Here is a tiny trained network, its code and every weight. The questions are about switching its units off for an input and a target symbol, where a switched-off unit gives its printed mean instead of its output.

import numpy as np


def w(rows, s, z=0):
    codes = np.array(rows[::2]) - 128.0
    scale = np.full(codes.shape[1], s)
    scale[-1] = z or s
    return codes * scale


def norm(h):
    return h / np.sqrt((h * h).mean(-1, keepdims=True) + 1e-5)


def f(y):
    return np.maximum(y, 0)


def softmax(a):
    e = np.exp(a - a.max(-1, keepdims=True))
    return e / e.sum(-1, keepdims=True)


def log_softmax(a):
    a = a - a.max(-1, keepdims=True)
    return a - np.log(np.exp(a).sum(-1, keepdims=True))


def net(x, mask):
    ids = ['βγδεζηλμπστφψω'.index(c) for c in x.split()]
    T = len(ids)
    res = E[ids] + P[:T]
    r = norm(res)
    for j in range(2):
        rows = slice(2 * j, 2 * j + 2)
        q, k, v = (r @ M[0][rows].T for M in (Q, K, V))
        z = softmax(np.where(np.tri(T) > 0, q @ k.T / 2**0.5, -1e9)) @ v
        o = O[0][rows]
        res = res + np.where(mask[j], z, o[:, -1]) @ o[:, :-1]
    y = f(norm(res) @ A[0][:, :-1].T + A[0][:, -1])
    res = res + np.where(mask[2:6], y, B[0][:, -1]) @ B[0][:, :-1]
    return log_softmax(norm(res)[-1] @ U[:, :-1].T + U[:, -1])


Q, K, V, O, A, B = {}, {}, {}, {}, {}, {}
E = w([
[142,130,139,98,123,106],'β',
[117,162,113,82,101,53],'γ',
[76,174,127,138,85,101],'δ',
[167,121,106,143,143,105],'ε',
[146,147,112,116,109,102],'ζ',
[101,147,107,128,139,98],'η',
[128,253,115,87,177,119],'λ',
[152,127,144,87,117,105],'μ',
[155,108,157,135,86,125],'π',
[144,133,172,116,146,121],'σ',
[145,107,85,109,132,159],'τ',
[100,117,161,105,158,123],'φ',
[115,81,142,121,131,106],'ψ',
[160,105,119,124,132,163],'ω',
],0.016)
P = w([
[177,195,112,154,125,3],'0',
[172,178,145,130,132,43],'1',
[138,160,172,121,134,83],'2',
[99,147,196,105,125,139],'3',
[71,146,214,92,117,187],'4',
[37,140,228,79,100,245],'5',
],0.003)
Q[0] = w([
[148,34,140,135,95,144],'H1',
[114,131,24,248,163,182],'H1',
[115,147,140,85,53,133],'H2',
[98,168,88,225,121,140],'H2',
],0.014)
K[0] = w([
[240,107,196,115,117,183],'H1',
[195,206,101,170,172,29],'H1',
[7,175,255,154,68,194],'H2',
[95,183,48,149,124,8],'H2',
],0.0076)
V[0] = w([
[154,186,84,88,159,183],'H1',
[141,37,68,164,173,141],'H1',
[144,103,111,2,80,66],'H2',
[180,94,156,103,82,224],'H2',
],0.0063)
O[0] = w([
[212,189,151,65,254,172,114],'H1',
[4,35,120,52,177,97,46],'H1',
[188,128,96,26,40,201,253],'H2',
[207,130,69,142,107,8,108],'H2',
],0.0048,0.0056)
A[0] = w([
[61,170,29,92,134,212,109],'N1',
[207,174,98,80,43,152,247],'N2',
[157,201,1,190,123,149,145],'N3',
[202,79,51,73,165,148,147],'N4',
],0.0061,0.0015)
B[0] = w([
[197,60,108,155,136,105,157],'N1',
[75,110,121,175,184,112,254],'N2',
[91,70,2,81,136,62,152],'N3',
[108,119,132,171,114,190,190],'N4',
],0.0078,0.009)
U = w([
[112,163,96,120,113,150,74],'β',
[100,168,105,83,114,89,116],'γ',
[47,201,113,188,72,131,163],'δ',
[127,136,127,126,117,136,48],'ε',
[145,74,19,161,162,114,165],'ζ',
[106,99,166,174,160,254,94],'η',
[123,220,98,85,196,134,130],'λ',
[216,135,113,82,45,176,154],'μ',
[182,89,134,215,46,44,3],'π',
[175,166,202,197,166,101,204],'σ',
[105,115,135,21,171,160,111],'τ',
[59,135,205,88,145,159,242],'φ',
[65,50,150,81,41,121,149],'ψ',
[173,79,161,57,172,40,145],'ω',
],0.01,0.0028)

Each question gives the input, a string of symbols that net reads in full, and the target symbol t.
The units are the heads (2 rows each of Q, K, V and O) and the neurons (one row each of A and B). Each row of codes is followed by its name. A weight is (code - 128) times the scale printed after its matrix; where a second scale follows, it is the last column's (O, A, B and U).
mask holds one flag per unit, heads first, then neurons. A switched-off unit (its flag False) gives its mean, the last column of its rows in O or B, instead of its output. The means were averaged over made-up inputs and are rounded, as every weight is.
A unit's drop is (log p(t) with every unit on - log p(t) with that unit switched off) / (log p(t) with every unit on - log p(t) with every unit switched off).
The circuit of an input: a set's keep is (log p(t) with only the set's units on - log p(t) with every unit switched off) / (log p(t) with every unit on - log p(t) with every unit switched off). Starting from all 6 units, units are removed one at a time, each time the one whose removal leaves the highest keep (on an exact tie, the one counted first), for as long as the keep stays at least 0.8.
units of the circuit, in order: the units of the circuit, biggest drop first
top k neurons: the k neurons with the biggest drops, biggest first
which heads matter: for each layer, one digit per head in row order, 1 if its drop is at least 0.15 and else 0, layers parted by /
drop of u: that unit's drop, to one decimal
input ω η μ μ μ ζ, target ζ: units of the circuit, in order	[N2 N3]
input δ ε ω φ, target ω: units of the circuit, in order	[H2 N2]
input ζ μ π σ η η, target η: units of the circuit, in order	[H2 N1]
input λ ω ε ψ, target ω: units of the circuit, in order	[H2 H1 N2]
input η η ζ σ ω τ, target ζ: which heads matter	01
input η λ ω μ μ, target ω: units of the circuit, in order	[H2 H1]
input μ ψ μ μ, target ψ: which heads matter	10
input ω ω η σ β, target σ: units of the circuit, in order	[H2 N3]
input ψ ε ε, target η: top 3 neurons	[N4 N3 N2]
input η μ μ μ μ σ, target σ: units of the circuit, in order	[H2]
input η π μ μ, target π: units of the circuit, in order	[N2 H1]
input ψ λ ε η, target ζ: top 3 neurons	[N1 N4 N2]
input μ μ δ γ, target δ: units of the circuit, in order	[H1 H2]
input δ ω ε ε η, target ζ: top neuron	[N1]
input π ζ μ, target π: units of the circuit, in order	[H1 N2]
input δ η γ, target δ: units of the circuit, in order	[H2 H1]
input φ δ μ, target φ: top 2 neurons	[N2 N1]
input ω μ μ σ μ, target σ: top 2 neurons	[N2 N3]
input σ μ ω β σ, target ω: top 2 neurons	[N4 N2]
input ζ σ τ β, target τ: units of the circuit, in order	[H1]
input σ σ ω ε φ ζ, target ζ: top 3 neurons	[N3 N2 N4]
input ζ η ω μ σ μ, target σ: top 2 neurons	[N3 N2]
input ψ δ β, target ψ: drop of H1	1.0
input μ ε ψ, target ψ: drop of N2	0.2
